Each row has a name. After each piece below comes the name of the row it's from, unless a question asks for something else. Each question is about the rows just above it.

Q286: [ 12   0   1 -10   4   8   1   2   1  -7 -13  -9  12  -2 -22  26  14   4
   6 -10   5  -8  -2  -9 -53 -10 -11  -6  -8   1 -13   7  -5]
Q250: [ 12   0   1 -10   4   8   1   2   1  -7 -13  -9  12  -2 -22  26  14   4
   6 -10   5  -8  -2 -17   5   1  -3  13  -8 -16   5  -2  -5]
Q36: [  6  -3   1   0  11  16 -13  -1  -4   4  21   6 -29  15 -22 -19 -24  16
 -20  13  -7   5  15   3 -21  14  22   8  21   3  10   2  -2]
Is [ 3 15  5] printed in one of the named rows, side by side and in this order? -> no
find: [ 12   0   1 -10   4   8   1   2   1  -7 -13  -9  12  -2 -22  26  14   4
   6 -10   5  -8  -2 -17   5   1  -3  13  -8 -16   5  -2  -5] -> Q250

Q250: [ -8 -23 -25   1]
Q157: [  0  26 -52   9]
Q286: [-16 -42 -20   0]
Q773: [ -8 -14 -52   9]
Q746: [ 0 24 -6  5]
Q445: [-26  29 -31  11]
Q701: [  0  42 -12  12]
Q335: [ -8 -14 -26   0]
Q36: [-21 -25   1   9]
Q843: [-24  26 -52   9]
find: [ -8 -14 -26   0] -> Q335
[ 5 -6] is which row, read backwards? -> Q746
Does one of the named rows hold [  0  42 -12] side by side, in this order? -> yes
Which row holds this, read backwards? [-25 -23] -> Q250
Which row holds this, read backwards? [  1 -25 -23] -> Q250
Is [-24  26 -52] printed in one of the named rows, side by side and in this order? -> yes

Q380: [ 52 -27   4 -15  15  13  -4 -14]
Q445: [ 18   4 -15   8  10  -9 -43  -5]
Q286: [ 27   4 -11 -31 -21 -29   1   6]
Q335: [ 35 -21 -29   6   1   4 -31 -11]
Q773: [-29  22  11  22   9   3  12  -2]
Q58: [ 39 -30  15 -36   4  23  39  -2]
Q701: [ -3 -29 -50  13  -8  25 -40 -21]
Does one of the named rows hold [ 7 10] side by side, in this order? -> no
Does one of the named rows hold [ 4 27] side by side, in this order? -> no
Among the named rows, does one hold [-15   9  10] next to each other, in this order? -> no
Does one of the named rows hold [  1 -29 -21 -31 -11] side by side, in this order? -> no
Which row holds [-11 -31   4   1   6 -29 -21] read backwards? -> Q335
Is [ 18   4 -15   8] printed in one of the named rows, side by side and in this order? -> yes

Q335: [ 14   0  22  22  26   0  -4 -15  -1 -30 -20 -13   7 -33  38  19 -42 -45
 -30  30  11   4]
Q746: [-29   8  15   0  22 -19 -39 -12  -9   1 -35  27  38 -30   7 -33 -42  30
  11 -45  19  29]
Q445: [-29   8  15   0  22 -19 -39 -12  -9   1 -35  27  28 -33  13  36 -33 -10
  -4  14  -5  29]
find: [-29   8  15   0  22 -19 -39 -12  -9   1 -35  27  38 -30   7 -33 -42  30
  11 -45  19  29] -> Q746
Is [-9  1] printed in one of the named rows, side by side and in this order? -> yes
Is [14  0 22 22 26] printed in one of the named rows, side by side and in this order? -> yes
Among the named rows, does one hold [-4 14 -5 29] next to each other, in this order? -> yes
[ 11  30 -30 -45 -42  19  38 -33   7] is which row, read backwards? -> Q335

Q380: [  3  15 -16 -14   1   9 -16   5  -4]
Q701: [ -2 -11  -2 -18   8  -6  26  -7  10]
Q157: [  0  13   1 -20 -10  12 -22  -3  -2]
Q746: [  4   7 -30   4  16  -3   4  13  -4]
Q36: [ 15 -16 -14   1   9 -16   5  -7  11]
Q773: [ 27  -8  39   3  -6 -15  -7  30 -11]
Q250: [ -8 -27   9 -33  10 -13  52 -23  22]
Is [ -3 -22  12] printed in one of the named rows, side by side and in this order? -> no
Which row holds [-30   7] read backwards? -> Q746
Is [  7 -30   4  16  -3] printed in one of the named rows, side by side and in this order? -> yes
Which row holds this, read backwards? [ -4   5 -16   9   1 -14 -16  15] -> Q380
Is [10 -7 26] printed in one of the named rows, side by side and in this order? -> no

Q701: [-38 -16  12  11  23   6  -2  -2  13 -24  -6  15  -9  22   4  -8  -9  -5
   4 -20 -10   0 -20  -3 -11 -46 -19  15  -2 -23   6  -8 -29 -10   0   2
  15   0]
Q157: [ -6  -5  -3  11  -6 -13   0  -1 -10   0   3  11  -4   1   4  10  -3   0
  -1   0   5  -6   2  -5   6  -1   4  -5  -1   7   2  -2   3   1  -8  -6
  -4  -1]
Q746: [ -8  -2   4  -4  12  10  -1   2  11  -9  -6  -1   0   5   0  -8   1  -3
   4  -7  -6   4  -9   2  -8 -13 -10   8   1 -12  -1  -2 -12  -6   5   6
   6   0]
Q36: [-24 -49  10   9  -3 -12  -1   3  -9  -3  -2  13  -3  -1   8  11   2  -3
   2   0   5  -4  -1  -5   3   1   1  -3   0   7  -3  -4   2  -4  -7  -2
  -7  -2]
Q445: [-25 -13   5   8  17   0  -2   2   7 -19  -8  16  -6  12   8  -1  -2  -8
   7 -15  -5   0 -17  -4  -9 -30 -15  11   1 -13  -1  -8 -20 -12  -2   4
   6  -2]
Q250: [ -7   1   9  -2   4  10   0  -6   8  -1   5  -9  -1   7  -9 -11  -8   5
  -5  -3  -5   2   0   2  -2 -11  -1   3  -2 -10   7   3  -6   6   4  -2
  11   3]
Q773: [-23  -8   9   3  17   9  -1  -1  13 -15  -4   5  -4  14   1  -9  -5  -3
   3 -14  -8   3 -13   0 -10 -29 -14  11   0 -18   3  -4 -20  -7   3   4
  11   0]
Q335: [-14 -10  -2   9   8  -7  -2   4  -2 -12  -8  17  -4   5  10   7   3  -7
   7  -8   0  -2 -10  -4  -4 -14  -9   5   1  -2  -3  -8 -10 -10  -5   2
  -3  -3]
Q58: [-48  -9   2  -5 -11  12 -11  -5   9  -1   4  -9  -1   7  -8 -12  -7   4
  -5  -4  -5   3   0   3  -3 -11  -2   4  -1 -11   7   3  -6   5   5  -1
  11   3]
Q843: [-28 -16   3  14  14  -6  -2   2   1 -20  -7  23  -8  13  11   5  -3  -8
   7 -15  -3  -3 -16  -6  -6 -30 -13   8  -1  -9   0 -10 -19 -12  -6   1
   3  -3]
Q380: [-49 -24  10  33  11 -16  -2  -6  -5 -24   3  33 -17  25  10   8 -17  -3
  -2 -21  -1 -11 -14 -11   0 -48  -9   4  -5 -11  12 -11 -23  -5 -14 -10
  10  -2]
[-11  12 -11  -5   4  -9 -48] is which row, read backwards? -> Q380
[ 10 -24 -49] is which row, read backwards? -> Q380
Which row holds [-12 -19 -10] read backwards? -> Q843
Among the named rows, does one hold [-20  -7   3] next to each other, in this order? -> yes
Which row holds [ 10 -24] read backwards? -> Q380
Among the named rows, does one hold [  2  -2 -11  -1   3] next to each other, in this order? -> yes
Is [-1  3 -9 -3 -3] printed in one of the named rows, side by side and in this order? -> no

Q157: [-12 -14   4  14 -16  -7]
Q335: [-7  2 -3  5 -5  2]
Q36: [ -7  16 -16  -5  -5 -15]
Q773: [15  4 15  8 27  3]
Q380: [-21  -9  -8  -2  12   7]
Q58: [ 12 -22  18  -2   4 -14]
Q250: [ -8  20 -21  -9  -7  11]
Q445: [  1 -31  21  12  -9 -18]
Q746: [ -7  16 -16  -5  -5  10]
Q701: [17 10 25 24 44  8]
Q286: [  4  -5 -13 -26 -13  -5]
Q843: [-2  9 18 36 23  8]
Among the named rows, does one hold [-2  4] next to each other, in this order? -> yes
[-2 -8 -9] is which row, read backwards? -> Q380
[ -7  -9 -21] is which row, read backwards? -> Q250

Q58: [-38 -13 -34  44 -48 -24  42 -31]
Q773: [-33 -21 -40  39 -53 -22  37 -33]
Q157: [-12  -7  34 -12  40 -13  37 -33]
Among the named rows, does one hold [ 41 -13  37 -33] next to each other, in this order? -> no
Among the named rows, does one hold [ 37 -33] next to each other, in this order? -> yes
Is [-12  40 -13  37] printed in one of the named rows, side by side and in this order? -> yes
find: [-33 -21 -40  39 -53 -22  37 -33] -> Q773

Q157: [  2  27   3  37 -39 -22 -22]
Q250: [-36  -4   3  28  30  17  14]
Q843: [-13   2  31   0  48  22  20]
Q773: [ 39   0   2  -7   6 -22 -19]
Q380: [ 14   2  28   3  37 -39 -35]
[-19 -22] is which row, read backwards? -> Q773
Does one of the named rows hold [-13   2  31   0] side by side, in this order? -> yes
[-39  37   3  28   2] is which row, read backwards? -> Q380
Among the named rows, does one hold [ 26   3  37 -39 -22] next to each other, in this order? -> no
find: [ 14   2  28   3  37 -39 -35] -> Q380
Which row holds [ 17  30  28   3  -4 -36] read backwards? -> Q250
Does one of the named rows hold [30 16] side by side, in this order? -> no

Q36: [-20 -12   4  13   3  -1  19 -45]
Q843: [20 -1 -9  1 -3 -4 -4 20]
Q157: [  3 -29  20 -21   3  -1  19 -45]
Q58: [ -8 -17  10   2   1  -5   4 -18]
Q701: [  3  13 -12   4  -3   3 -11  11]
Which row holds [  4 -12  13] read backwards? -> Q701
Which row holds [-4 -4 -3  1] read backwards? -> Q843
Does one of the named rows hold [-4 -4 -3  1] side by side, in this order? -> no
Is [20 -1 -9  1] printed in one of the named rows, side by side and in this order? -> yes

Q746: [ 44 -11  -8   4 -14   6  43  -5  -6 -29 -24  -8  16 -15   6]
Q380: [ -1   9  -1   8   7  -9   2 -11  16  -5 -23   8  14   9   7]
Q843: [-24  11 -11  11  -3 -11  -7 -17 -18   4  30  -8 -16  10   7]
Q58: [  7  -7   2  -6  -4  34  -5   4  20  17  -6   8  15 -10   0]
Q701: [-24  11 -11  11  -3 -11  -7 -17 -18   4  30 -19 -16  10   7]
Q36: [-11  -6 -11  -5 -14   4  -8  43   6  -4  -6  -1   4 -16  -4]
Q286: [-11  -6 -11  -5 -14   4  -8  43   6  -4  -6  -1   4  12  -4]
Is [ 6 -4] printed in one of the named rows, side by side and in this order? -> yes
find: [-11  -6 -11  -5 -14   4  -8  43   6  -4  -6  -1   4  12  -4] -> Q286
Is [ -8   4 -14] printed in one of the named rows, side by side and in this order? -> yes
Among the named rows, does one hold [-1  8] next to each other, in this order? -> yes
Is [-24   8] printed in one of the named rows, side by side and in this order? -> no

Q58: [-12  12 -22  12  15   4 -16  -4  -9   3  -7  -8  51  14  -4   2 -17   1
 -50 -11  -1   8  13  14   2  -6]
Q746: [  9  -3   9   8  -5  -2 -17   2 -16  13  -5  -7  17  -6   8  -4   2  -4
   5  17 -20  10  13 -10  -3   4]
Q380: [ 10 -18  -8  -1   7  12   0 -10  -3  23 -21  -3 -10 -10  10   7 -12  11
  48   8  -1  -6  15   8  -6 -13]
Q36: [ -5   1   7 -22 -26  -9  30  45   2   7 -11  -7  -8  44   6  -8 -43 -26
 -31  14 -17  -7   7   5  26  -5]
Q701: [ -1  18   2   5 -12  -5   3  -1   0  -4  -6   2   0  32  -8  27 -31  15
 -16  -1 -11   3  -7   0   1   6]
Q773: [ -1  18   2   5 -12  -5   3  -1   0  -4  -6   2   0  32  -8  27 -31  15
 -16  -1 -11   3  -7  -3   6   6]
Q157: [ -5  18   7 -22 -26  -9  30  45   2   7 -11 -10  -3  44   6  -8 -43 -26
 -31  14 -17  -7   7   5  26  -5]
find: [ -1  18   2   5 -12  -5   3  -1   0  -4  -6   2   0  32  -8  27 -31  15
 -16  -1 -11   3  -7   0   1   6] -> Q701
Among the named rows, does one hold [-6 -4  0] next to each other, in this order? -> no
Does one of the named rows hold [-9  3 -7] side by side, in this order? -> yes
Among the named rows, does one hold [13 -5 -8] next to each other, in this order? -> no
Which row holds [ 10 -18  -8  -1   7  12   0 -10  -3  23 -21  -3 -10 -10  10   7 -12  11
  48   8  -1  -6  15   8  -6 -13]? -> Q380
Does one of the named rows hold [ -1 -16  15 -31] side by side, in this order? -> no

Q701: [ 44   4  44 -16]
Q773: [-10  -6  -2  25]
Q36: [-10  -6  -2 -49]
Q380: [ 44   4 -17 -16]
Q250: [-17  44   4  32]
Q843: [27 -3 -2 24]
find: [-10  -6  -2  25] -> Q773
Is [ 44   4 -17 -15] printed in one of the named rows, side by side and in this order? -> no
Which row holds this, read backwards? [-17   4  44] -> Q380
find: [-17  44   4  32] -> Q250
Which row holds [-2 -3 27] read backwards? -> Q843

